Below are the code and all the weights of a small trained network. Each question names an input and a target symbol and asks about switching units off, where a switched-off unit gives its printed mean instead of its output.

import numpy as np


def w(rows, s, z=0):
    codes = np.array(rows[::2]) - 128.0
    scale = np.full(codes.shape[1], s)
    scale[-1] = z or s
    return codes * scale


def f(y):
    return y / 2 * (1 + np.tanh(0.7978845608 * (y + 0.044715 * y**3)))


def softmax(a):
    e = np.exp(a - a.max(-1, keepdims=True))
    return e / e.sum(-1, keepdims=True)


def log_softmax(a):
    a = a - a.max(-1, keepdims=True)
    return a - np.log(np.exp(a).sum(-1, keepdims=True))


def net(x, mask):
    ids = ['γδζημξπστφψω'.index(c) for c in x.split()]
    T = len(ids)
    res = E[ids] + P[:T]
    r = res
    for j in range(3):
        rows = slice(2 * j, 2 * j + 2)
        q, k, v = (r @ M[0][rows].T for M in (Q, K, V))
        z = softmax(np.where(np.tri(T) > 0, q @ k.T / 2**0.5, -1e9)) @ v
        o = O[0][rows]
        res = res + np.where(mask[j], z, o[:, -1]) @ o[:, :-1]
    y = f(res @ A[0][:, :-1].T + A[0][:, -1])
    res = res + np.where(mask[3:19], y, B[0][:, -1]) @ B[0][:, :-1]
    return log_softmax(res[-1] @ U[:, :-1].T + U[:, -1])


Q, K, V, O, A, B = {}, {}, {}, {}, {}, {}
E = w([
[205,81,136,164],'γ',
[169,254,118,213],'δ',
[30,109,164,179],'ζ',
[115,151,94,143],'η',
[152,99,189,160],'μ',
[186,162,109,90],'ξ',
[150,100,177,150],'π',
[70,178,138,60],'σ',
[147,104,185,158],'τ',
[148,102,183,156],'φ',
[104,194,198,39],'ψ',
[103,75,80,153],'ω',
],0.017)
P = w([
[90,124,254,139],'0',
[116,116,225,151],'1',
[131,118,181,149],'2',
[146,115,155,153],'3',
[151,124,139,174],'4',
[162,114,101,172],'5',
[167,128,86,189],'6',
[177,134,71,190],'7',
[180,139,42,196],'8',
[189,146,32,205],'9',
[181,150,86,239],'10',
],0.0042)
Q[0] = w([
[51,62,21,166],'H0',
[135,155,131,80],'H0',
[2,224,106,54],'H1',
[169,173,110,48],'H1',
[131,78,150,229],'H2',
[96,124,87,131],'H2',
],0.015)
K[0] = w([
[86,4,140,130],'H0',
[99,191,142,147],'H0',
[57,98,229,16],'H1',
[168,120,186,23],'H1',
[94,152,33,201],'H2',
[136,137,166,179],'H2',
],0.015)
V[0] = w([
[173,127,128,255],'H0',
[100,131,211,229],'H0',
[210,197,162,121],'H1',
[249,30,121,137],'H1',
[92,34,76,100],'H2',
[108,131,65,98],'H2',
],0.0083)
O[0] = w([
[147,106,55,159,211],'H0',
[99,43,87,254,181],'H0',
[190,219,174,205,116],'H1',
[241,52,207,135,253],'H1',
[79,26,50,83,197],'H2',
[176,37,32,152,118],'H2',
],0.0063,0.0041)
A[0] = w([
[163,29,120,100,76],'N0',
[5,160,121,59,127],'N1',
[250,145,143,203,68],'N2',
[155,71,178,95,59],'N3',
[179,221,139,131,100],'N4',
[139,81,63,108,141],'N5',
[196,116,254,209,87],'N6',
[153,76,80,5,207],'N7',
[68,116,238,68,109],'N8',
[226,122,106,225,74],'N9',
[204,112,134,163,82],'N10',
[4,152,85,227,253],'N11',
[66,17,96,120,103],'N12',
[174,105,232,186,82],'N13',
[93,5,98,80,124],'N14',
[127,113,164,77,230],'N15',
],0.0071,0.0075)
B[0] = w([
[93,118,223,127,211],'N0',
[44,69,118,56,160],'N1',
[114,103,163,72,218],'N2',
[73,135,186,93,139],'N3',
[104,122,185,143,155],'N4',
[152,144,164,141,198],'N5',
[129,148,111,69,230],'N6',
[160,237,149,139,213],'N7',
[2,187,169,210,137],'N8',
[111,86,152,94,215],'N9',
[86,98,156,66,177],'N10',
[163,56,72,107,255],'N11',
[115,116,212,170,232],'N12',
[100,142,119,71,194],'N13',
[101,140,211,204,249],'N14',
[191,189,86,178,190],'N15',
],0.0075,0.008)
U = w([
[146,67,188,41,52],'γ',
[135,132,136,127,38],'δ',
[87,56,101,121,61],'ζ',
[219,90,1,120,255],'η',
[140,126,128,108,104],'μ',
[245,240,167,123,174],'ξ',
[158,133,119,108,100],'π',
[73,143,105,76,177],'σ',
[142,136,117,115,121],'τ',
[129,130,129,117,71],'φ',
[96,197,183,129,113],'ψ',
[161,121,194,239,154],'ω',
],0.007,0.0066)

Each question gives the input, a string of symbols that net reads in full, and the target symbol t.
The units are the heads (2 rows each of Q, K, V and O) and the neurons (one row each of A and B). Each row of codes is followed by its name. A weight is (code - 128) times the scale printed after its matrix; where a second scale follows, it is the last column's (O, A, B and U).
mask holds one flag per unit, heads first, then neurons. A switched-off unit (its flag False) gives its mean, the last column of its rows in O or B, instead of its output. The means were averaged over made-up inputs and are rounded, as every weight is.
A unit's drop is (log p(t) with every unit on - log p(t) with that unit switched off) / (log p(t) with every unit on - log p(t) with every unit switched off).
The circuit of an input: a set's keep is (log p(t) with only the set's units on - log p(t) with every unit switched off) / (log p(t) with every unit on - log p(t) with every unit switched off). Starting from the 12 units with the biggest drops (on a tie, the unit counted first), units are removed one at a time, each time the one whose removal leaves the highest keep (on an exact tie, the one counted first), for as long as the keep stays at least 0.8.
units of the circuit, in order: the units of the circuit, biggest drop first
top k neurons: the k neurons with the biggest drops, biggest first
heads that matter: for each layer, one digit per head in row order, 1 if its drop is at least 0.15 and else 0, layers parted by /
drop when u is switched off: that unit's drop, to one decimal
input γ ζ ω δ γ, target η: units of the circuit, in order => N14, N12
input ω ψ φ ω δ ω ω τ ξ, target η: units of the circuit, in order => H0, N14
input γ ω γ φ μ τ, target γ: heads that matter => 110
input δ τ τ σ σ ω, target η: top 2 neurons => N11, N14
input μ ξ τ, target ξ: units of the circuit, in order => H0, H2, H1
input δ φ η μ ω ω ω, target η: heads that matter => 010
input ω η ω φ μ ζ γ τ η μ τ, target η: heads that matter => 000
input γ γ ω γ ω ξ ω δ, target η: heads that matter => 100
input δ ω ω ω μ ω γ γ, target η: heads that matter => 010
input ω ζ ω ω γ ζ, target ζ: heads that matter => 010
input μ ξ μ μ, target ξ: heads that matter => 101
input μ γ μ, target γ: heads that matter => 110
input τ ω ω φ μ δ ω γ π ω ζ, target η: top neuron => N11
input μ γ ω, target ω: top 2 neurons => N14, N12
input ω δ ξ ω γ ζ σ ω ω σ σ, target η: drop when N11 is switched off => 0.3
input π ω ω μ ω ω ω ω ψ ω ψ, target ψ: drop when H2 is switched off => 0.4
input δ γ ω ω η ω ω η σ, target η: drop when N14 is switched off => 0.2
input τ ξ γ, target γ: top neuron => N2
